[128 = 0]
[128 111 220 172 132 120 131 139 128 134 136 139 131 127 131 124 141 122
 131 136 132 117 144 125 128 128 138 127 131 138 160 115 126 143 139 130
 115 125 121 126 158 134 133  95 132 128 127 123 126 123 133 122 133 155
 121 159 132 124 139 131 134 131 128 130 127 134 118 124 130 137 127 129
 108 130 116 160 130 137 130 129 129 119 129 126 135 122 133 166 120 135
 131 137 134 124 138 127 123 142 125 120 122 122 125 155 128 119 117 131
 146 127 136 139 133 108 131 130 131 134 122 125 137 108 130 138 112 134
 136 156 135 123 120 129 134 136 124  84  88 139 117 146 143 138 142 127
 137 131 113 126 130 135 147 135 129 148 130 137 131 121 142 122 104 161
 119 129 131 143 131 153 127 124 129 121 123 123 136 128 125 128 120 113
 131 123 126 131 128 150 137 136 138  93 142 135 134 126 137 104 142 125
 131 129 109 119 143 125 123 128 131 135 130 112 119 180 147 133  17 130
 138 126  99 130 132 114 116 121 119] | (71)
[108 121 140 136 138 120 140 117 126 120 127 133 155 128 153 130 113 131
 130 121 123 125 162 129 125 115 124 130 136 137 125 138 125 125 130 129
 127 131 127 132 116 135 114 138 125 129 129 133 131 121 143 111 129 132
 156 117 123 130 118 138 122 118 122 139 129 123 147 127 131 128 126 132
 135 156 121 115 132 130 126 134 156 136 125 128 129 113 122 144 131 134
 129 122 128 127 127 140 124 158 117 132 124 135 132 150 110 124 131 128
 131 113 143 119 121 124 123 135 118 123 127 123 125 121 127 135 133 130
 136 118 126 112 134 128 134 117 128 135 109 133 134 158 141 136 121 121
 128 128 126 129 130 135 137 125 143 125 136 137 120 115 130 136 133 144
 130 125 132 116 131 107 124 134 127 123 129 119 130 130 113 140 132 141
 135 134 130 107 122 141 130 137 133 115 126 135 127 128 126 112 122 121
 126 138 135 122 135 135 136 130 138 124 131 129 118 121 139 134 152 115
 105 123 115 125 156 138 137 115 121] | (71)
[125 112 172 255 141 109 122 131 126 129 134 113 141 126 137 129 109 110
 137 134 126 124 115 134 130 147 115 125 135 114 133 122 128 126 125 131
 124 138 130 129 156 106 127 105 137 132 128 126 127 145 125 200 131 126
 153 178 138 134 109 144 133 123 129 133 130 127 102 153 129 125 139 136
 114 144 137 130 123 127 134 130  95 146 126 135 138 122 122 143 127 128
 135 126 120 142 128 133 126 145 176 129 127 138 120 108 133 132 148 126
 134 128 111 148 137 130 121 125 116 126 129 124 129 130 127 111 133 117
 137 135 106 131 123 124 129 116 129  98  40 115 125 122 137 120 124 137
 138 130 122 130 130 129 115 126 142 135 124 135 136 126 139 108 124 135
 118 129 124 140 130 153 123 127 129 124 131 124 133 130 116 122 135 140
 132 122 123 109 139 141 123 133 134 108 139 131 132 126 127 105 138 126
  93 105 134 127  99 128 123 139 123 136 117 140 111 117 131 122  54 132
 123 130  98 135 118 128 144 130 108] | (81)
[109 131 150 255 136 160  97 132 126 125 142 118 133 127 147 133 127 124
 128 133 122 119 113 125 117 152 118 120 138 101 185 146 128 122 117 136
 109 129 118 135 127 110 128 151 130 157 138 110 114 134 126  99 124 151
 143 174 140 127  95 128 130 116 145 141 129 153 142 146 135 121 146 118
 121 111 146 133 128 128 138 128 122 163 129 149 127 108 127 175 152 127
 136 107 138 134 150 134 133 174 173 124 139 126 128 181 129 141 126 141
 112 123 133 122 140 135 129 118 134 126 113 143 121 140 124  95 145  90
 137 159 139  95 146 130 131 114 131 145  62 163 145 138 108 135 131 149
 155 131 119 142 132 130 121 124 131 123 125 129 121 116 119 119  97 138
 127 130 137 135 134 135 124 120 129 114 124 155 131 129 106 127 127 143
 136 126 132  95 139  92 115 128 116  99 115 139 111 123 156  94 156 133
 147 105 156 105 127 146 119 131 145 148 121 141 120  81 127 183 106 114
 124 123 138 155 158 135 113 153 159] | (81)
[127 148 156   1 116 136 137 137 123 134 133 126 120 130 104 124 141 131
 119 118 130 142 103 123 124 101 143 131 114 127  99 126 134 118 131 135
 147 114 126 131  58 148 122 153 125 125 125 106 120 147 129  81 133 130
 101 111 124 129 134 118 129 127 135 124 127 128 151 110 117 153 138 129
 134 111 120 126 124 135 128 138 136 113 130 122 124 123 140 162 139 134
 117 125 115 123 155 132 125 134 128 131 123 124 129 168 140 117 125 124
 138 116 132 144 133 124 126 113 133 127 122 144 134 115 133 135 142 123
 126 121 155 129 132 127 125 115 132 186 255 142 124 138 123 107 137 122
 123 127 128 129 126 127 151 123 126 142 127 117 125 134 127 139 137  96
 151 127 125 114 124  59 132 128 128 134 123 105 129 124 135 132 133 147
 126 143 131 183 109 147 118 128 120 128 121 102 134 127 136 132 108 120
 141 139 123 112 192 129 138 119 130 112 141 136 134 150 139 120 135 140
 126 136 165 126 129 121 111 128 134] | (81)
[142 128 175 111 134 123 124 140 129 131 121 135 128 126 135 138 135 112
 127 119 118 150  96 124 123 123 128 120 123 132 182 135 131 120 142 137
 138 137 137 129 255 125 109 112 127 135 135 123 135 124 142 133 126 130
 107  96 127 123 130 140 116 119 120 130 128 115 139 125 135 135 136 120
 157 170 106 116 131 121 129 140 120 101 122 136 139 123 130 157 162 125
 126 123 111 142 120 128 120 114 131 130 120 139 123 116 132 135 157 139
 123 159 121 116 130 150 135 117  95 127 132 142 137 143 128 131 119 116
 128 132 153 146 127 122 120 133 126 124 255 111 114  90 117 137 107 124
 147 128 116 134 128 121 135 114 153 134 124 135 130 133 129 128 144 136
 125 125 127  98 133 142 121 125 122 130 130 124 122 126 150 129 130 162
 130 124 129 127 126 139 140 162 144 157 125 130 123 130 142 113 129 135
 119 143 116 115 102 113 123 137 120 142 133 118 125  83 128 139 132 102
 150 126 142 138 155 119 134 112 118] | (71)
[130 148  83  15 118 139 113 117 129 121 128 117 129 128 125 128 130 143
 135 117 132 147 100 130 132 118 123 134 122 102 120 122 130 123 121 133
 140 125 131 126 182 138 110 151 130 134 129 134 136 121 133  85 122 121
 123 133 134 132 130 126 138 137 129 132 127 127 153 137 133 124 120 129
 144 121 131 127 127 129 125 123 142 140 127 134 119 127 122 121 123 119
 117 113 121 118 132 128 127 104 139 135 130 128 127 109 128 131 120 128
 127 132 121 118 125 157 133 108 116 124 132 133 124 143 128 110 133 123
 124 116 131 112 133 127 131 136 130 128 253 125 134  97 130 139 130 131
 125 121 147 128 129 129 123 114 129 139 123 139 128 129 136 151 171 120
 134 126 120 110 131 105 131 124 128 135 129 119 112 130 129 131 133 130
 127 130 133 118 131 109 131 112 114 186 124 122 123 129 120 129 124 120
 125 128 126 135 119 126 125 121 125 129 129 161 123 101 120 118 244 110
 131 128 144 110 141 130 139 135 152] | (71)
[132 112 181 255 135 105 120 134 124 128 134 110 134 126 115 130 119 114
 138 129 127 129 105 134 129 140 115 122 132 118 122 120 129 127 132 131
 125 133 131 126 140 105 123 100 135 128 125 118 125 150 127 199 132 130
 146 167 136 135 118 145 132 124 125 132 131 118 108 151 127 135 138 137
 113 151 126 129 123 128 130 130  94 135 127 131 137 124 124 137 122 129
 131 134 118 140 132 130 126 149 176 130 128 140 121 108 137 124 152 120
 137 126 110 148 132 133 120 123 111 126 132 124 132 124 128 127 129 125
 134 129 110 127 118 125 130 114 129 101  90 112 125 118 140 119 130 132
 133 127 124 128 128 130 124 129 146 139 124 135 136 129 139 109 140 130
 122 130 119 137 128 144 126 127 129 129 131 122 133 130 115 123 132 143
 131 123 124 127 132 148 121 123 134 122 142 124 135 126 125 113 126 123
  97 118 129 122 107 129 126 135 121 127 118 144 110 126 136 116  53 136
 118 133 108 126 111 123 142 125 111] | (81)
[123 110 125   1 139 110 145 126 130 135 128 124 126 122 109 132  98 123
 127 128 121 135 106 126 128 144 125 134 125 124  99 120 131 123 138 127
 149 121 128 126 117 119 115 139 137 142 125 125 137 119 132  99 126 128
 128 109 136 131 116 146 146 131 121 127 126 137 122 123 130 150 119 139
 131 159 106 102 132 129 126 132 111 144 122 135 130 130 124 155 145 135
 122 121 128 121 124 138 133  80 132 120 126 134 128  81 115 119 139 131
 131 150 110 161 129  98 127 112 142 125 123 138 133 115 135 110 130 118
 128 129 129 130 126 121 136 118 128 187 242 114 111 135 156 131 107 122
 143 125 112 123 125 123 156 122 127 129 135 132 123 143 119 143 126 104
 129 128 118 127 134 159 127 129 121 128 121 114 116 128 103 127 132 155
 125 128 128  98 115 113 143 137 107 145 123 114 126 127 154 103 125 128
 103 122 141 111 139 128 138 133 114 118 138 143 121 126 133 114  98 136
 151 132 136 137 139 126 127 142 141] | (71)

[101 106 114 117 114 159 204 125 141  93 128 129 126 133 123 175 171 110
 177 115 107   1 166 147 128 149 157 101  93 120 151  90 133 152  90 134
 120 147 157 114 133 148 155   1 159 116 140 130  66 102 118 138 120  80
 170 130 111 157 140  46  99 125 138 144 150 133 115 111 111  93 151 135
 139 133 183 134 157 115 114  79 107 129 110 128 110 185 156 150 140 155
 121 108 125  93 193 142 103 123  69 138 141 165 128 132 140 129 149 119
 118 158 136 190 146  95 121 160 158 151 145 141 135 121 107 131 135 101
 141 129 125 141 121 126 120 125 134 167 127 122 134 116 132 127 106 249
 148 137  76 228 150 123 143 130 130 171 129 128 134 134 104  92 135 130
 150 127  36 102] | (21)
[136 144 159 137 156 140  34 130 102 136 122 156 127 133 120  68 108 164
  83 138 137 209  54  97 223  90 126 113 152 141 117 136 138 127 140 126
 130  90 109 163 102 133 125   8  82 116 119 118 127 174 111 127 139 156
 141 123 121 133 135  70 144 118 116 128 108 124 134 107 147 150 118 120
 136 130 155 118 117 141 127 209 161 114 116 120 146 122 120 109 126 134
 122 146 140  93 120  92 161 161 138 127 153 103 148 132 117 123  82 132
 130 115 141  19 128 211 141 140 133 129 123 123 144 117 168 142 113 128
 178 126  92  98 185 164 141 118 109  93 129 141 146 137 138 129 155  38
 127 121 146  43 125 102 148 143 153 104 130 128 110 128 154 149 130 157
  71 134 183 150] | (21)
[136 130 152 139 140 168  86 141 102 121 125 166 121 146 121 113 148 153
 126 135 116 118 119 143 164 134 126  81 146 131 122 100 141 146  91 134
 115 140 140 121  91 135 169  36 124  89 128 121 106 137 113 145 131 119
 170 134 101 165 145  74 147 112 115 119 101 146 125 105 154 121 100 144
 146 138 195 121  96 130 108  76 164 111 115 134 119 117 160 127 132 160
 157 136 159  92 144 165 154 145 141 124 176 159 130 125 103 124 114 130
 110 121 151  85 143 153 152 171 214 156 103 142 163 109 108 138 125 121
 126 161 110 118 121 143 137 114 122 108 130 144 150 140 149 135 124  99
 148 114 126 133 144 117 142 101 166 148 128 121 143 147 126 126 143 162
 140 136  75 132] | (21)
[157 143 134 139 109 140  90 133 122  86 131 134 124 126 131 142 169  81
 153 103 120 130 204 177  50 138 138  90 171 120 141 123 133 130  94 125
 142 155 134  98 113 108 176  33 188 118 141 132 168 109 100 133 121 120
 156 133 129 112 126  74 131  92 107 131  90 127 128 109 107 143 112  67
 131 196 136 124 142 161 109 170 108 123 106 128  93 116 134 152 157 132
 138 101 153  94 138 195 125 121 120 122 159 120 108 112 128 128 178 145
 138 137 130 110 159 139 103  40 118 117 110 130 158 108 114 134 139 140
  89 182 146 128 111 118 112 111 122 155 130 141 127 154 146 123  53  27
 159 129 122  98 149 163 138 114 142 114 123 124 146 132 103 122 145 126
 112 126 119 125] | (21)
[166 143 141 133 123 141 124 133 111  79 138 140 134 128 131 125 165  89
 136 109 126 125 182 157  79 135 111 116 178 124 134 121 140 130  97 120
 138 148 128  86 101 107 186  27 203 111 141 135 188  98 101 133 121 130
 156 132 133 123 126  54 143  88 104 129  82 138 129 106 113 139  93  71
 134 188 173 124 152 171  84 174 114 112  89 121 100 117 127 147 148 143
 126 103 128 106 150 201 128 113 111 116 160 125 122 110 130 116 172 158
 128 118 144 105 148 157 206 137 129 117  97 135 151 104  99 135 135 140
  87 181 140 123 116 130 107 109 123 153 132 152 130 150 155 125  63  14
 157 132 127  97 147 168 143 100 151 113 129 125 146 136 106 130 147 132
 109 126  93 126] | (21)
[101 109 132 122 116 145 192 124 147 117 129 121 127 133 126 177 164 111
 182 105 108   1 168 152 106 146 128 115  81 117 159  97 134 153 107 135
 126 151 156  80 132 155 152  17 161 122 142 134  87  99 116 135 118  84
 175 132 114 145 138  80  85 123 139 143  88 132 117 107 110  95 149 122
 133 139 173 137 165 123 116  71  97 133 106 129 111 180 157 148 148 136
 123 120 145  96 182 160 101 118  75 138 139 169 123 131 129 134 155 109
 123 162 138 196 148  94 122 138 150 146 175 137 138 121 101 132 135 107
 137 127 136 142 123 120 112 124 130 154 127 124 128 118 127 126  99 255
 149 134  72 205 149 126 144 126 126 167 130 131 137 133  95  95 132 120
 150 128  63  91] | (21)
[154 140 118 130 115 125 155 131 126  98 138 119 112 127 137 178 163  71
 156 107 126 112 206 170  20 151 118 108 155 119 135 130 133 117 105 123
 130 166 135  71 120 101 167   4 202 124 138 139 191  96 116 128 118 103
 143 135 137 111 117  62 134 111 115 121 101 138 129 104 119 137 111  91
 126 174 149 129 154 154 100 121 118 124 106 127 101 109 129 147 139 136
 144  97 135  88 152 207 116  96 131 118 137 127 111 115 138 124 183 152
 133 118 133 159 149 120 140 174 136 111 111 132 146 116  86 123 142 146
  58 190 157 142 111 105 105 115 135 163 132 141 120 145 143 124  69  48
 149 128 131 133 141 175 120  99 135 123 130 123 150 133 102 123 141 116
 148 121  94 119] | (13)
[113 113 124 116 108 130 212 127 148 116 138 114 129 132 130 177 157 100
 191 125 117   6 166 153  80 160 130 131  79 122 142 100 131 140 103 131
 120 155 156  90 136 140 133   1 154 122 139 136  89  87 138 132 118  66
 151 140 123 149 134  96 107 141 147 134 155 135 119 123 117  92 145 146
 126 114 154 138 149 112 125  21 107 135 133 134 114 164 137 148 135 143
 131 124 128  95 191 151 103 105  92 130 119 165 124 134 128 127 150 124
 112 146 122 208 133  75 107  87 135 144 140 136 114 130 115 119 138 114
  91 123 138 157 123 107 118 132 142 164 129 130 122 109 122 128 124 255
 140 134  94 240 136 141 122 115 118 174 126 130 145 132 112 102 131 115
 190 126  45 101] | (13)
[157 140 134 146 136 145  98 145 110 107 129 147 126 145 130 127 145 127
 124 141 124 151 178 147  97 141 141  61 162 133 119 123 139 132  97 130
 112 144 142 110  95 114 166   4 127  98 127 121 147 120 129 140 128 133
 147 140 113 145 130  91 166 114 115 107  87 146 129 108 163 129  92 144
 134 133 153 125  71 136 105  19 170 115 119 137 107  92 159 130 116 149
 164 130 139  88 171 183 142 130 176 118 170 139 116 123 103 125 133 134
 106 106 139  96 136 148 160 139 210 138 123 138 148 117  91 128 130 142
  88 190 134 124 111 125 131 117 135 114 131 153 137 151 148 135 120  67
 140 103 152 167 138 136 118  84 153 143 128 119 152 144 154 138 148 150
 181 132  57 135] | (13)
[143 129 171 103 138 162 177 129  96 107 146 157 120 146 121  72 149  97
  96 144 129  65  50 151 222 127 126 175 141 156 136  76 154 142  75 118
  93 127 130 116  75 144 214  20 145  99 140 138 127 122 132 147 129  31
 194 132 109 197 149  28 137 104 124 132 107 145 120 108 146 112 121 148
 153 104 255 123 136 146 105  92 180 101  75 109 123 161 138 138 100 193
 106 109 132 116 250 161 144 100  82 108 181 151 172 128 107  96  91 161
  79 109 153 114 134 165 156 166 220 138  37 155 134  97 139 135 119 108
 172 167  72 120 141 158 108 112 121 159 132 169 153 113 162 131 156 104
 152 138 130 175 142 130 151 108 179 151 146 125 134 150 130 126 149 153
 113 132  46 118] | (21)
[122 108 133 117 119 138 195 129 132 133 135 128 123 143 126 140 143 117
 161 146 120  74 105 144 134 151 168 111  91 131 132  88 134 144  98 133
  96 144 155 108 110 141 146   1 121 101 130 127  81 107 147 141 128  66
 158 140 112 167 136  79 118 143 146 123 148 141 120 107 139  95 130 176
 134  97 186 136 109 105 125   2 154 126 121 132 127 148 156 135 106 158
 138 137 138  85 212 135 125 113 116 127 143 169 139 138 107 118 108 130
  95 127 128 173 127 102 125 172 198 157 120 145 120 129 113 122 130 104
 126 119 119 143 126 122 128 131 138 141 129 137 134 111 131 133 158 249
 128 123 120 245 130 115 120 107 126 173 134 125 141 142 136 107 136 138
 192 131  36 112] | (13)
[124 114 133 115 120 146 193 132 120 133 137 134 131 147 125 114 136 117
 139 151 120  67 110 146 153 144 132 124 113 140 127  87 144 142  97 128
  87 142 149 109 104 141 168  22 122 108 128 132 127  99 153 139 126  59
 163 137 108 178 140  69 132 138 140 119 137 147 120 109 153 100 121 176
 137  92 204 134  94 113 115   1 174 114 120 129 122 146 151 138  98 165
 137 130 119  99 207 142 130 112 124 115 148 162 144 139 103 113 102 140
  93 121 139 165 126 118 137  86 210 154 154 148 120 124 113 123 126 116
 127 136 109 138 129 129 126 136 134 141 131 149 140 125 139 136 170 212
 151 117 127 194 130 121 119 103 139 180 132 124 144 145 139 115 140 144
 193 130  27 120] | (13)
[131 122 146 154 144 168 101 144 123 126 117 166 131 142 119 129 150 172
 148 138 113  78 135 131 174 125 147  52 126 131 123 103 135 159 102 143
 109 135 152 120 100 139 157  54 109  88 124 112  84 130 113 146 132 129
 160 137  99 155 144  98 140 121 128 118  87 144 123 110 153 110 109 152
 140 134 167 127  72 128 113  28 155 116 122 140 121 154 166 130 136 142
 171 144 111  86  56 167 145 157 150 133 185 152 117 129 102 133 100 123
 114 127 152 102 143 143 149 164 197 165 143 143 169 121 104 142 122 118
 149 148 119 122 121 147 147 113 122 103 129 143 140 143 139 136 124 151
 147  94 114 169 157  98 142 102 156 160 125 121 143 146 136 121 144 161
 155 138  32 131] | (21)
[115 108 114 113 101 133 221 120 145 115 139 105 122 128 133 170 157  75
 192 117 119  27 181 159  70 159 128 145  89 121 143  97 135 130 101 125
 124 155 151  91 141 131 151  30 170 129 139 144 119  73 133 133 114  75
 147 139 128 141 128  73 104 136 148 133 150 120 118 107 105  96 158 137
 125 127 152 141 158 117 116  55 102 135 128 131 112 152 140 146 130 141
 120 118 132  95 172 160  95  95  80 128 113 157 125 132 134 128 158 134
 110 144 116 223 136  89 117 125 135 131 125 134 120 132  95 120 142 123
  74 128 154 158 121 106 114 131 144 177 128 126 123 109 124 127 108 239
 135 136 112 219 137 152 123 123 111 165 136 129 145 131  97  99 132 109
 182 124  60 100] | (13)
